In the rows, zero is written as 128.
Each row is followed by its class.
124 114 133 137 119 116 132 134 116 131 125 136 135 115 135 112 131 129
 125 | Rele
123 130 126 133 128 119 137 124 122 107 122 146 140 119 114 111 126 136
 154 | dadu
116 139 119 124 121 137 102 116 153 123 153 141 147 103 147 127 112 136
 105 | Rele
115 140 112 120 119 138 101 119 144 123 151 141 147 108 148 131 117 135
 107 | dadu
128 112 137 135 115 115 138 138 114 129 123 136 134 122 134 116 132 130
 118 | Rele
126 122 134 135 127 118 133 133 118 121 124 138 126 118 126 116 128 131
 132 | Rele
123 132 114 127 129 129 126 123 127 111 135 145 144 125 124 116 128 134
 140 | dadu
126 116 135 137 125 116 136 134 117 130 122 137 132 121 133 118 132 130
 121 | dadu
120 135 109 129 135 135 130 120 131 90 130 152 150 116 111 120 126 142
 165 | Rele
123 132 119 130 130 128 128 125 128 107 131 147 140 115 120 119 121 131
 144 | dadu
119 115 134 133 121 117 121 131 122 137 131 133 134 115 146 119 127 129
 97 | Rele
121 127 123 133 125 123 124 130 124 127 131 140 134 116 137 118 126 140
 116 | dadu
107 153 85 113 129 153 96 108 166 95 161 152 152 109 134 137 119 142 137 | dadu
122 135 111 124 126 135 124 120 141 121 142 146 143 111 136 125 124 138
 125 | Rele
121 128 124 130 127 124 124 129 126 121 133 140 139 117 131 122 133 134
 128 | Rele
115 135 109 126 130 136 114 124 143 106 147 144 146 117 126 123 122 137
 133 | dadu
125 108 144 141 118 107 132 143 110 158 126 125 126 118 157 118 130 123
 82 | dadu
115 141 107 123 127 143 100 117 151 116 152 147 153 105 146 126 123 138
 113 | dadu
119 139 114 123 125 140 106 122 152 125 149 140 147 107 144 129 122 135
 112 | dadu
155 71 187 166 133 63 210 164 43 135 57 132 102 152 78 82 151 121 186 | dadu
122 114 140 138 121 114 131 135 116 145 130 135 129 118 146 119 130 126
 99 | dadu
122 126 123 131 127 125 131 129 129 111 131 141 140 107 123 118 127 132
 135 | Rele
124 112 145 136 122 112 128 138 111 141 122 128 133 118 142 117 130 128
 101 | Rele
94 169 81 104 114 174 44 102 206 136 204 143 171 80 201 158 104 143 43 | Rele
121 127 137 131 125 122 129 135 121 122 129 139 136 115 133 116 131 133
 121 | dadu
128 127 125 131 130 119 136 128 120 112 124 143 135 120 115 113 128 134
 148 | Rele
122 136 113 127 129 137 120 121 135 101 137 144 144 114 120 123 126 138
 142 | Rele
126 119 133 132 128 116 137 135 115 127 125 133 131 120 127 114 130 133
 126 | dadu
135 113 148 146 129 101 160 141 94 122 103 138 125 129 109 107 138 118
 154 | dadu
127 132 118 127 131 128 128 125 131 104 133 147 145 120 114 125 129 132
 156 | dadu
122 127 129 136 123 124 124 125 127 128 129 138 140 121 141 122 132 134
 119 | dadu
123 122 121 131 129 124 130 127 124 105 128 146 142 119 120 118 128 133
 141 | Rele
123 123 128 129 127 121 124 128 124 125 133 138 137 115 132 118 127 136
 118 | Rele
127 113 145 138 125 111 139 139 111 133 121 133 129 123 134 111 131 128
 116 | Rele
125 116 136 138 123 111 136 133 110 131 123 137 134 120 132 114 129 125
 124 | dadu
119 125 125 136 121 127 121 128 132 128 142 137 140 109 143 122 126 130
 106 | Rele
117 125 124 132 118 127 113 127 140 138 148 136 141 98 156 122 127 128
 83 | dadu
123 116 140 134 118 116 104 135 116 136 130 134 135 115 146 114 129 129
 103 | Rele
118 127 125 131 120 128 117 127 134 131 131 136 142 114 144 128 125 134
 99 | Rele
117 133 117 135 120 131 118 125 136 119 140 146 141 107 139 122 128 135
 121 | dadu
113 134 116 129 119 145 89 122 158 135 153 135 146 106 162 128 123 134
 77 | dadu

Each row is followed by its class.
121 120 141 127 95 122 133 135 150 136 131 136 125 114 139 116 127 90
 133 | <8>
130 124 129 126 137 129 126 126 139 115 121 133 122 118 128 122 124 130
 127 | <11>
150 120 120 133 135 133 127 110 136 129 123 130 126 126 126 120 133 132
 118 | <11>
127 116 134 130 128 123 142 125 125 116 131 149 137 115 144 114 137 138
 120 | <8>
122 123 124 123 145 127 128 123 128 132 128 132 118 132 132 125 129 123
 128 | <0>
122 136 131 126 118 135 127 116 125 122 128 132 133 129 126 117 137 119
 135 | <0>
131 119 145 102 133 116 129 135 133 122 131 127 130 144 128 106 90 149
 121 | <8>
127 130 128 136 123 126 131 131 122 122 124 129 126 126 136 135 140 156
 127 | <0>
126 104 131 135 141 141 141 117 133 118 127 139 137 104 135 116 143 139
 126 | <8>
142 117 119 141 129 124 127 134 130 128 117 132 125 140 128 130 104 144
 123 | <9>
134 106 129 121 132 126 137 130 131 122 126 132 135 122 137 132 130 127
 120 | <11>
133 119 125 136 146 145 126 131 115 119 116 129 128 125 131 131 126 155
 113 | <11>
126 129 122 127 127 127 128 132 124 128 129 128 127 119 135 139 139 134
 131 | <0>
137 133 137 110 142 127 130 129 143 125 129 121 135 118 115 102 124 124
 129 | <8>
131 120 121 132 133 127 130 129 133 135 120 134 130 128 136 133 121 148
 126 | <0>
142 127 130 123 121 125 131 126 124 129 119 137 136 126 137 128 123 133
 124 | <9>
118 137 129 128 126 130 128 125 130 137 134 130 129 106 126 138 157 120
 138 | <9>
124 159 115 136 148 127 111 154 80 116 117 105 133 170 136 170 80 176
 107 | <8>
147 132 120 121 136 127 129 122 121 128 126 136 136 129 138 137 132 140
 128 | <0>
136 128 115 125 127 126 128 128 118 128 114 124 126 130 131 140 125 152
 124 | <11>
138 117 117 136 131 124 115 143 120 132 116 112 135 157 122 139 93 146
 124 | <8>
138 120 121 138 128 129 133 121 127 134 124 140 133 127 135 137 136 131
 126 | <0>
130 123 118 119 129 133 122 138 125 127 123 131 130 128 137 137 121 137
 127 | <11>
114 143 126 119 167 122 119 118 87 109 131 116 134 145 115 150 151 148
 128 | <8>
128 114 122 137 137 137 134 129 125 121 124 131 122 120 129 132 129 145
 127 | <11>
126 117 126 129 122 123 131 132 122 128 122 132 124 133 139 135 116 147
 124 | <9>
126 121 128 126 135 122 131 138 127 125 128 128 128 141 136 130 126 125
 123 | <9>
122 138 115 143 126 136 134 119 112 127 123 132 126 122 132 159 148 144
 123 | <8>
147 111 158 128 170 140 136 105 139 101 124 137 135 104 124 116 160 137
 119 | <8>
130 119 119 136 130 120 124 133 123 121 119 135 132 130 138 135 116 145
 136 | <0>

Each row is followed by its class.
122 114 123 164 114 117 116 122 129 145 133 151 102 121 135 117 135 120
 145 | Rud
127 122 146 106 141 141 123 125 132 124 134 123 113 136 127 134 101 126
 119 | Masuv
125 121 131 111 133 150 145 123 136 138 133 118 137 129 124 130 78 131
 117 | Rud
126 121 123 141 132 135 135 122 133 130 132 126 134 114 134 126 100 129
 120 | Rud
127 128 133 115 143 130 105 132 130 127 132 114 131 133 128 143 109 136
 115 | Masuv
137 144 126 118 137 109 98 128 124 127 126 113 152 132 130 138 137 142
 119 | leke
130 145 130 102 138 120 135 125 127 129 130 133 134 140 130 131 148 134
 133 | bek
129 122 112 123 130 136 157 141 135 145 121 137 134 130 127 122 158 119
 129 | leke
128 134 136 139 125 114 111 124 123 130 139 123 128 126 132 127 111 128
 127 | bek
137 118 130 134 122 130 128 128 129 142 132 131 122 128 127 125 120 121
 130 | Rud
127 117 122 142 127 145 143 128 133 131 130 127 133 114 125 126 95 144
 128 | Rud
129 137 142 93 147 124 127 127 127 131 139 131 125 139 127 132 111 134
 125 | Masuv
130 134 142 136 109 134 113 141 124 115 129 118 108 145 129 131 142 131
 145 | leke
132 124 118 126 128 138 119 132 127 132 120 127 129 136 133 132 137 132
 127 | bek
130 133 132 115 125 117 113 134 122 136 132 115 137 137 129 128 141 135
 133 | mateb
125 131 122 141 131 114 93 129 123 116 126 116 143 123 131 138 126 139
 120 | leke
120 115 129 135 121 128 127 117 134 146 132 130 140 115 131 130 106 124
 124 | Rud
128 124 130 121 143 126 108 137 125 133 130 120 131 134 131 135 131 132
 117 | Masuv
127 144 131 131 133 127 134 118 128 132 134 136 123 125 129 125 127 128
 137 | Masuv
129 129 132 134 138 125 115 128 126 117 129 116 137 118 127 126 111 130
 111 | Masuv
133 144 141 67 142 121 112 139 122 147 131 125 123 161 141 134 170 133
 132 | bek
116 108 134 154 118 131 136 126 133 139 129 140 107 119 136 125 114 125
 137 | Rud
126 105 127 153 119 139 138 122 133 135 128 135 115 116 155 123 101 125
 129 | Rud
127 130 120 151 123 130 145 129 112 138 121 131 135 121 129 123 143 126
 139 | Masuv
123 115 143 121 130 138 96 130 123 128 132 115 97 142 132 138 117 138
 129 | leke
135 136 137 108 138 148 134 127 129 119 139 109 139 128 119 133 90 134
 123 | mateb
137 141 141 123 111 126 100 128 123 118 125 109 144 145 128 130 114 130
 134 | leke
117 124 131 125 129 143 130 119 130 135 124 124 126 126 127 140 122 133
 131 | bek
120 122 134 109 129 138 126 116 135 137 131 122 121 132 129 134 104 128
 132 | bek
131 116 119 169 105 123 141 139 122 130 124 151 102 123 125 115 170 127
 148 | leke
134 129 122 146 119 128 146 137 131 123 126 137 122 119 126 119 131 120
 128 | Masuv
123 138 134 102 146 115 120 122 126 131 137 121 141 131 123 131 122 132
 121 | Masuv
128 138 131 123 128 116 124 129 118 133 138 123 130 124 127 133 139 137
 134 | bek
143 152 142 80 117 131 118 130 131 133 127 120 143 158 127 123 126 122
 137 | leke
129 115 123 177 116 101 105 129 129 138 136 140 111 117 135 118 160 135
 138 | bek
118 113 120 132 131 131 129 122 138 161 129 143 125 116 136 130 125 126
 137 | Rud
128 122 111 118 149 114 128 133 132 144 132 130 150 101 129 136 132 133
 115 | leke
132 130 145 86 144 134 119 127 132 131 135 126 125 135 133 143 109 133
 126 | Masuv
115 109 114 173 122 134 140 137 137 138 129 137 124 102 135 122 102 121
 130 | Rud
125 122 134 119 121 151 127 130 131 142 129 117 119 139 124 133 124 134
 138 | Masuv
130 119 126 139 128 126 121 136 124 125 127 126 124 129 127 130 147 127
 120 | mateb
131 135 157 100 125 141 97 127 131 128 133 107 113 152 131 132 70 126
 130 | leke
126 129 130 125 140 123 126 133 126 129 132 130 113 129 126 128 146 138
 127 | mateb
124 117 131 108 131 141 141 122 152 150 139 135 120 127 129 128 108 121
 135 | Rud
133 123 119 133 128 149 126 125 131 121 119 117 139 123 128 127 99 119
 125 | bek
136 146 130 123 106 125 131 135 121 119 125 116 148 140 126 128 145 135
 130 | leke
130 132 126 127 131 121 117 135 128 122 128 155 129 130 128 126 146 129
 126 | mateb
142 119 131 116 133 147 129 192 137 141 120 121 130 127 132 127 95 131
 122 | bek
127 129 124 116 134 118 132 125 128 141 130 138 133 129 128 129 152 131
 133 | mateb
131 124 146 107 129 130 84 125 129 133 131 100 120 140 135 134 77 126
 127 | leke
138 116 109 154 110 100 96 137 123 139 120 150 106 132 138 128 173 118
 131 | bek
128 124 128 159 114 119 121 135 122 120 125 131 116 121 132 123 139 125
 125 | mateb
128 135 112 140 131 109 119 143 122 130 125 129 154 125 128 135 162 137
 117 | leke
129 112 131 136 120 142 142 113 138 145 131 138 116 115 133 117 105 120
 134 | Rud

Each row is followed by its class. Each block has new classes.
141 118 117 116 126 148 100 131 137 120 121 117 123 125 135 129 134 135
 135 | <66>
134 123 123 126 138 119 124 153 125 137 128 125 123 132 125 123 125 132
 125 | <56>
136 148 128 130 145 94 134 148 117 133 120 144 129 126 115 133 119 130
 130 | <56>
128 146 145 125 128 118 149 116 128 127 132 138 134 124 112 131 119 118
 138 | <72>
130 133 141 107 130 125 126 128 125 136 127 129 127 132 119 121 127 122
 144 | <72>
127 132 118 143 139 124 132 98 127 119 136 135 124 129 130 136 127 125
 119 | <61>
124 134 119 139 124 132 135 124 120 123 131 117 125 119 135 134 129 128
 120 | <61>
125 132 132 128 131 124 130 129 127 141 135 133 117 136 129 121 136 129
 136 | <56>
122 120 145 138 121 126 136 142 133 134 133 127 124 135 121 126 138 125
 131 | <56>
121 150 158 106 120 148 140 92 137 135 139 113 136 124 124 125 122 122
 148 | <72>
142 142 125 129 133 140 109 127 127 130 121 131 126 129 128 131 140 135
 138 | <72>
132 112 125 123 122 117 143 144 127 125 131 122 123 130 116 131 126 119
 125 | <71>
141 139 141 119 141 122 132 115 136 132 132 134 127 136 108 131 132 126
 151 | <56>
122 126 130 122 122 143 130 121 135 128 142 112 124 121 117 125 136 134
 137 | <72>
128 171 136 156 138 112 146 94 114 131 132 146 133 123 137 130 120 132
 138 | <61>
133 143 140 131 138 118 144 119 130 128 123 136 125 127 130 126 122 128
 134 | <66>
124 138 128 125 129 120 124 134 125 144 127 138 137 134 132 120 124 129
 131 | <69>
127 169 135 105 121 137 130 128 135 130 138 114 135 126 119 121 126 134
 133 | <71>
126 134 131 124 128 134 137 127 115 129 132 121 125 114 122 132 116 127
 125 | <72>
140 129 155 140 144 101 143 152 140 125 95 150 134 123 94 115 141 119
 129 | <56>
120 134 120 118 129 114 131 143 124 139 121 135 129 122 134 140 116 125
 125 | <61>
131 158 142 135 137 117 137 95 123 123 125 139 135 110 127 129 131 126
 139 | <61>
131 109 116 128 136 114 129 137 131 128 140 134 124 135 124 127 126 128
 126 | <61>
134 169 154 127 128 122 146 128 124 147 110 127 128 128 127 128 131 124
 154 | <72>
125 97 117 105 121 139 125 115 136 120 148 122 126 140 114 125 129 124
 128 | <72>
125 108 132 126 124 127 142 140 129 129 135 124 125 136 117 121 134 130
 131 | <71>
137 139 126 153 113 131 116 111 128 123 119 137 123 130 143 130 141 138
 120 | <61>
118 133 132 125 121 115 148 129 128 127 119 132 134 114 129 138 114 129
 116 | <66>
121 155 155 142 113 121 167 123 115 146 133 124 132 131 129 135 134 123
 128 | <61>
135 149 133 89 128 138 111 129 133 152 133 121 48 128 119 106 101 127
 162 | <56>
131 125 126 143 119 134 132 122 120 129 130 120 126 153 141 133 133 133
 124 | <56>
120 125 122 138 128 138 114 117 131 134 128 122 130 124 142 129 147 131
 134 | <72>
131 145 140 125 125 111 132 153 114 153 121 124 126 129 129 130 125 133
 149 | <58>
131 124 125 123 130 107 134 129 131 131 124 136 135 136 121 125 122 128
 133 | <66>
150 113 127 91 125 130 140 161 127 118 143 115 128 135 71 134 110 126
 126 | <56>
124 122 134 115 129 117 136 134 132 134 125 132 131 136 123 119 130 119
 129 | <66>

Each row is followed by its class.
93 119 138 147 122 135 161 95 174 145 112 127 101 126 116 128 123 126
 130 | J
88 122 157 97 108 169 144 140 211 154 107 113 110 161 135 124 149 154
 135 | J
114 164 134 127 163 100 134 141 131 105 111 167 139 116 102 139 110 111
 75 | F
91 125 128 156 170 144 135 105 116 133 139 142 112 121 83 123 110 129
 125 | Q
110 118 131 132 141 129 125 124 178 140 137 117 92 136 126 133 128 148
 133 | B
43 141 141 130 149 141 138 120 168 146 99 118 114 138 115 145 135 129
 115 | F
133 119 127 125 149 107 113 122 133 123 130 130 118 119 119 140 133 127
 127 | B
115 120 119 141 151 139 115 122 183 118 134 118 113 128 113 142 116 147
 116 | B
104 118 131 141 130 142 128 116 101 123 136 195 116 114 139 125 126 132
 116 | Q
22 142 154 171 150 164 176 112 196 149 117 128 99 156 87 142 136 155 113 | F
108 110 126 138 132 142 162 113 156 157 100 114 130 136 104 140 138 114
 129 | K
134 116 139 122 137 131 131 131 164 132 127 112 118 146 118 139 128 135
 121 | B
101 151 135 147 108 115 179 122 183 147 124 147 115 132 100 169 103 142
 120 | J
135 123 130 139 79 129 140 122 155 157 116 123 125 145 122 135 147 117
 147 | J
132 124 138 122 112 130 133 112 142 142 118 115 85 127 132 134 156 119
 150 | J
133 135 140 130 126 118 153 119 144 141 127 126 127 139 132 140 120 127
 115 | K
108 117 150 153 128 125 127 124 158 150 116 125 111 132 108 133 131 150
 134 | F
74 132 136 151 111 133 144 118 216 143 111 105 88 142 106 152 123 128 97 | F
111 126 138 131 112 141 161 119 166 156 123 124 126 139 123 124 131 149
 130 | J
109 119 140 146 118 126 160 118 172 149 112 135 102 132 115 128 120 135
 128 | J
103 128 141 146 136 135 165 118 176 129 118 113 110 139 80 139 133 142
 113 | F
143 123 141 138 85 134 162 102 170 146 123 111 126 160 130 146 153 131
 143 | J
157 122 127 110 139 135 125 132 159 118 125 114 137 152 133 147 121 139
 121 | B
94 83 139 144 130 173 153 122 203 146 121 108 88 145 117 143 137 144 121 | B
137 162 142 114 152 93 120 151 115 125 108 143 138 121 114 130 126 116
 113 | F
127 127 139 134 136 139 135 118 170 112 130 106 115 150 108 156 120 136
 136 | B
106 127 130 147 175 148 154 95 178 159 122 144 108 122 106 139 97 130 97 | K
73 124 125 130 149 112 135 146 188 131 140 149 116 127 101 109 65 127 91 | B
92 109 146 143 153 160 149 103 187 145 126 95 89 163 97 134 107 141 109 | B
111 108 98 138 140 139 125 109 169 147 120 115 112 124 106 142 124 133
 120 | B
112 109 143 148 113 156 137 123 197 132 126 102 79 140 92 144 132 138
 112 | B
137 144 143 133 116 135 113 126 174 114 147 96 105 138 118 140 120 142
 99 | B
113 119 143 145 129 138 137 123 171 119 128 104 101 143 100 133 127 144
 114 | B
44 136 148 155 132 144 177 101 189 139 103 135 103 142 94 136 129 142 86 | F
76 127 163 139 128 167 151 66 195 136 102 118 98 160 96 140 150 136 100 | F
97 141 139 133 144 132 157 129 168 117 124 139 121 151 112 138 131 144
 121 | F

Each row is followed by its class. Each block has new classes.
143 126 113 126 118 135 147 103 124 124 147 130 131 142 120 120 142 115
 120 | <44>
150 111 106 129 126 120 127 117 112 126 139 139 126 152 117 116 143 118
 144 | <36>
125 115 125 119 118 133 143 132 135 124 127 138 133 172 126 127 111 126
 123 | <35>
142 120 112 129 127 131 139 105 117 118 129 131 131 144 115 121 138 120
 129 | <44>
139 118 113 131 128 132 126 124 119 134 135 130 121 153 138 115 135 104
 150 | <36>
